Here is a tiny trained network, its code and every weight. The questions are about switching its units off for an input and a class, where a switched-off unit gives its printed mean instead of its output.

import numpy as np


def w(rows, s, z=0):
    codes = np.array(rows[::2]) - 128.0
    scale = np.full(codes.shape[1], s)
    scale[-1] = z or s
    return codes * scale


def f(y):
    return y / 2 * (1 + np.tanh(0.7978845608 * (y + 0.044715 * y**3)))


def log_softmax(a):
    a = a - a.max(-1, keepdims=True)
    return a - np.log(np.exp(a).sum(-1, keepdims=True))


def net(x, mask):
    res = np.array(x, float).reshape(1, 5) / 4 @ E
    y = f(res @ A[0][:, :-1].T + A[0][:, -1])
    res = res + np.where(mask, y, B[0][:, -1]) @ B[0][:, :-1]
    return log_softmax(res[-1] @ U[:, :-1].T + U[:, -1])


A, B = {}, {}
E = w([
[152,79,78,237,62,121,114,107,117,137,216,129],'x0',
[236,93,92,123,181,69,184,121,113,74,113,161],'x1',
[73,96,70,130,144,190,157,35,101,154,45,137],'x2',
[179,166,113,129,79,149,100,148,127,224,72,255],'x3',
[160,91,149,61,103,206,154,67,158,106,229,160],'x4',
],0.0097)
A[0] = w([
[121,133,76,167,156,61,121,155,109,133,87,130,96],'n1',
[95,88,171,149,174,113,142,124,103,77,148,99,150],'n2',
[96,138,132,138,134,94,141,109,115,80,163,78,49],'n3',
[168,172,192,121,130,50,136,221,176,107,200,147,79],'n4',
[149,149,173,7,144,101,151,116,171,114,55,129,112],'n5',
[111,116,39,115,133,172,151,101,76,103,93,142,122],'n6',
[135,101,120,107,121,129,95,113,147,102,126,58,75],'n7',
[67,77,78,121,123,136,186,29,78,142,91,103,80],'n8',
[167,145,167,72,92,83,115,165,225,122,174,115,50],'n9',
[81,162,187,175,69,147,106,107,162,197,157,106,100],'n10',
[253,106,108,114,87,148,151,196,122,160,71,239,213],'n11',
[132,81,136,98,138,178,143,64,159,110,162,159,83],'n12',
[67,76,99,137,142,161,176,64,152,114,61,210,143],'n13',
[157,83,137,210,76,119,92,110,123,113,169,109,73],'n14',
[118,34,132,152,145,130,203,168,168,88,121,73,81],'n15',
[140,67,119,170,62,77,78,131,107,133,158,111,75],'n16',
[79,160,216,64,174,127,191,146,118,140,107,140,60],'n17',
[96,187,131,195,116,6,124,161,54,160,87,73,154],'n18',
[46,131,143,114,111,164,64,145,109,160,116,100,173],'n19',
[196,128,178,32,165,189,141,54,222,162,225,94,93],'n20',
[138,159,173,119,92,148,163,88,135,92,210,167,126],'n21',
[23,198,154,134,85,174,92,156,190,147,176,74,75],'n22',
[158,111,160,71,102,192,152,80,190,153,162,174,148],'n23',
[92,39,79,233,138,146,105,90,117,142,154,158,114],'n24',
[121,118,71,215,201,86,91,182,142,110,80,119,110],'n25',
[108,136,140,101,154,116,138,142,153,14,168,80,150],'n26',
[131,159,127,120,65,171,82,152,168,178,108,193,124],'n27',
[183,155,168,100,79,91,59,189,125,144,152,168,178],'n28',
[151,102,152,112,110,177,156,106,149,68,149,171,104],'n29',
[142,152,69,200,50,130,130,122,83,145,169,102,105],'n30',
[152,152,147,135,126,139,113,244,140,85,178,106,91],'n31',
[201,102,84,88,166,63,163,153,108,85,146,160,170],'n32',
[108,175,127,72,212,151,136,118,139,120,74,140,59],'n33',
[48,77,129,171,24,156,41,144,169,127,130,86,80],'n34',
[89,103,126,111,125,87,126,121,206,75,144,58,84],'n35',
[180,45,69,189,106,110,146,139,68,95,142,153,104],'n36',
[152,185,195,140,126,71,150,157,158,116,169,118,72],'n37',
[58,80,120,148,146,100,178,98,91,109,123,38,76],'n38',
[48,176,146,144,95,187,115,147,114,151,152,92,82],'n39',
[141,102,71,115,194,56,214,147,127,123,118,157,9],'n40',
[67,133,65,132,144,174,199,100,121,155,88,136,55],'n41',
[120,180,118,113,106,131,185,216,57,150,54,68,54],'n42',
[132,121,68,79,49,151,159,136,88,141,100,134,59],'n43',
[143,152,102,129,102,78,100,140,97,203,121,205,181],'n44',
[126,209,176,68,148,127,119,126,152,82,70,116,117],'n45',
[192,119,115,147,138,78,150,85,96,42,112,148,190],'n46',
[95,80,141,120,112,111,156,176,131,88,152,64,71],'n47',
[100,196,120,190,140,126,98,160,85,122,98,102,119],'n48',
],0.0076,0.0015)
B[0] = w([
[72,169,46,110,66,82,177,157,131,96,171,217,187],'n1',
[94,50,82,162,113,216,87,158,161,101,51,99,181],'n2',
[131,75,51,162,113,220,81,157,190,124,86,62,171],'n3',
[88,85,166,205,147,74,162,127,43,237,88,74,221],'n4',
[230,121,125,58,100,155,17,35,87,100,226,86,206],'n5',
[89,56,214,216,190,101,195,157,13,172,59,77,182],'n6',
[106,112,57,133,121,176,116,130,166,114,107,123,151],'n7',
[76,105,247,169,177,104,187,162,50,200,116,64,208],'n8',
[104,130,173,190,136,85,165,169,52,209,114,137,188],'n9',
[184,104,155,132,194,78,131,64,174,94,111,178,194],'n10',
[88,42,50,155,158,194,52,148,201,69,35,108,251],'n11',
[55,165,97,138,55,76,223,159,92,132,167,155,184],'n12',
[109,66,205,196,119,137,156,155,64,166,100,93,203],'n13',
[232,181,125,93,84,172,73,113,76,123,178,90,194],'n14',
[94,69,43,147,118,175,59,84,152,98,64,111,183],'n15',
[193,145,133,78,95,161,102,77,45,140,193,88,184],'n16',
[194,135,110,36,104,168,33,11,79,150,232,131,185],'n17',
[71,174,122,92,34,91,172,195,69,122,207,192,231],'n18',
[167,112,139,147,154,90,180,63,142,54,90,147,190],'n19',
[96,192,92,147,60,102,181,179,104,111,174,184,222],'n20',
[78,145,118,107,48,93,172,175,75,135,130,174,186],'n21',
[163,141,221,217,196,41,134,2,194,80,96,241,211],'n22',
[97,172,57,127,32,83,188,192,110,94,138,203,203],'n23',
[242,139,151,63,74,199,44,80,38,176,195,96,212],'n24',
[60,188,98,64,83,53,202,185,107,117,184,216,204],'n25',
[120,47,90,147,139,180,104,166,123,107,96,156,204],'n26',
[77,51,61,195,119,227,84,117,192,92,58,169,211],'n27',
[82,47,164,215,143,169,88,149,107,188,54,45,202],'n28',
[47,177,107,150,80,104,228,150,138,100,196,211,173],'n29',
[213,127,130,46,109,188,49,74,85,121,224,85,200],'n30',
[141,94,195,192,151,122,126,147,52,242,87,89,187],'n31',
[127,97,198,180,192,94,156,23,141,84,102,209,213],'n32',
[203,143,143,87,68,162,109,52,77,159,186,77,186],'n33',
[142,121,150,113,175,63,118,69,148,90,142,166,204],'n34',
[79,96,36,109,124,212,83,123,139,118,76,133,182],'n35',
[200,133,167,43,154,78,79,10,136,124,161,151,209],'n36',
[138,103,152,179,153,117,146,149,79,186,98,50,177],'n37',
[72,98,35,142,114,200,75,183,119,111,108,114,203],'n38',
[178,112,171,163,173,80,149,33,174,102,108,205,186],'n39',
[136,107,137,163,176,62,177,15,150,131,136,208,189],'n40',
[75,104,204,213,141,114,137,134,69,189,116,28,185],'n41',
[158,159,84,117,86,122,138,140,110,119,160,209,184],'n42',
[95,132,116,143,146,155,109,195,142,171,90,108,153],'n43',
[98,68,24,104,89,193,61,164,188,124,64,94,209],'n44',
[220,168,129,33,83,194,48,75,70,139,173,114,189],'n45',
[145,113,169,131,188,74,156,8,219,79,55,178,204],'n46',
[68,93,79,166,136,206,70,132,167,116,73,97,175],'n47',
[104,187,95,101,79,86,212,199,143,82,217,202,181],'n48',
],0.0049,0.011)
U = w([
[92,94,198,190,138,123,153,165,28,254,90,62,115],'0',
[228,133,122,29,83,170,60,85,70,139,187,100,115],'1',
[74,84,44,154,105,213,79,159,198,90,58,120,109],'2',
[59,181,82,109,44,83,209,186,98,92,173,193,106],'3',
[164,113,174,149,188,70,145,50,191,59,93,187,105],'4',
[128,103,151,102,103,123,131,146,138,99,104,122,247],'5',
[168,233,148,98,216,144,195,225,212,138,155,17,41],'6',
[136,224,131,70,193,132,189,186,237,183,150,13,36],'7',
],0.0098,0.011)

Each question gives the input, the list of numbers given to net, and the class t.
The units are the neurons (one row each of A and B). Each row of codes is followed by its name. A weight is (code - 128) times the scale printed after its matrix; where a second scale follows, it is the last column's (A, B and U).
mask holds one flag per neuron, in row order. A switched-off neuron (its flag False) gives its mean, the last column of its row in B, instead of its output. The means were averaged over made-up inputs and are rounded, as every weight is.
A unit's drop is (log p(t) with every unit on - log p(t) with that unit switched off) / (log p(t) with every unit on - log p(t) with every unit switched off).
The circuit of an input: a set's keep is (log p(t) with only the set's units on - log p(t) with every unit switched off) / (log p(t) with every unit on - log p(t) with every unit switched off). Starting from the 12 units with the biggest drops (on a tie, the unit counted first), units are removed one at a time, each time the one whose removal leaves the highest keep (on an exact tie, the one counted first), for as long as the keep stays at least 0.8.
units of the circuit, in order: the units of the circuit, biggest drop first
top k neurons: the k neurons with the biggest drops, biggest first
drop when u is switched off: that unit's drop, to one decimal
input [6,6,6,-7,-8], class 3: units of the circuit, in order : n25
input [-5,8,0,-8,-5], class 2: top 2 neurons : n38; n2
input [8,6,6,7,-7], class 1: top 2 neurons : n24; n36
input [4,8,-7,4,5], class 4: top 3 neurons : n32; n46; n36
input [0,-4,-5,-2,5], class 0: units of the circuit, in order : n4; n9
input [4,-8,1,-6,-7], class 4: top 4 neurons : n22; n39; n34; n10
input [-7,3,-2,8,-4], class 2: top 2 neurons : n11; n44
input [5,-4,1,-5,-4], class 1: units of the circuit, in order : n24; n30
input [3,7,-5,7,-8], class 3: top 3 neurons : n18; n25; n1
input [2,-4,5,7,6], class 2: top 2 neurons : n27; n11
input [-4,-7,4,-2,-8], class 3: units of the circuit, in order : n18; n48
input [2,-6,7,0,-8], class 3: top 3 neurons : n48; n18; n25
input [5,-8,-6,1,2], class 4: top 2 neurons : n22; n10
input [-3,-3,7,-7,1], class 0: top neuron : n8
input [6,7,3,8,2], class 2: top 2 neurons : n11; n44
input [-8,-7,-8,-7,2], class 0: top 3 neurons : n4; n9; n31
input [3,-7,-6,4,-7], class 3: top 2 neurons : n18; n48
input [-3,4,-5,-5,5], class 0: top 2 neurons : n4; n9
input [6,1,8,-8,6], class 0: top 2 neurons : n8; n6
input [-5,5,-4,2,-1], class 1: units of the circuit, in order : n5
input [-8,0,-6,-5,-7], class 1: drop when n5 is switched off : 0.2
input [0,3,-6,5,-2], class 0: drop when n4 is switched off : 0.3
input [-7,6,-4,-8,3], class 2: drop when n24 is switched off : 0.1
input [1,-6,4,-4,3], class 4: drop when n22 is switched off : 0.2
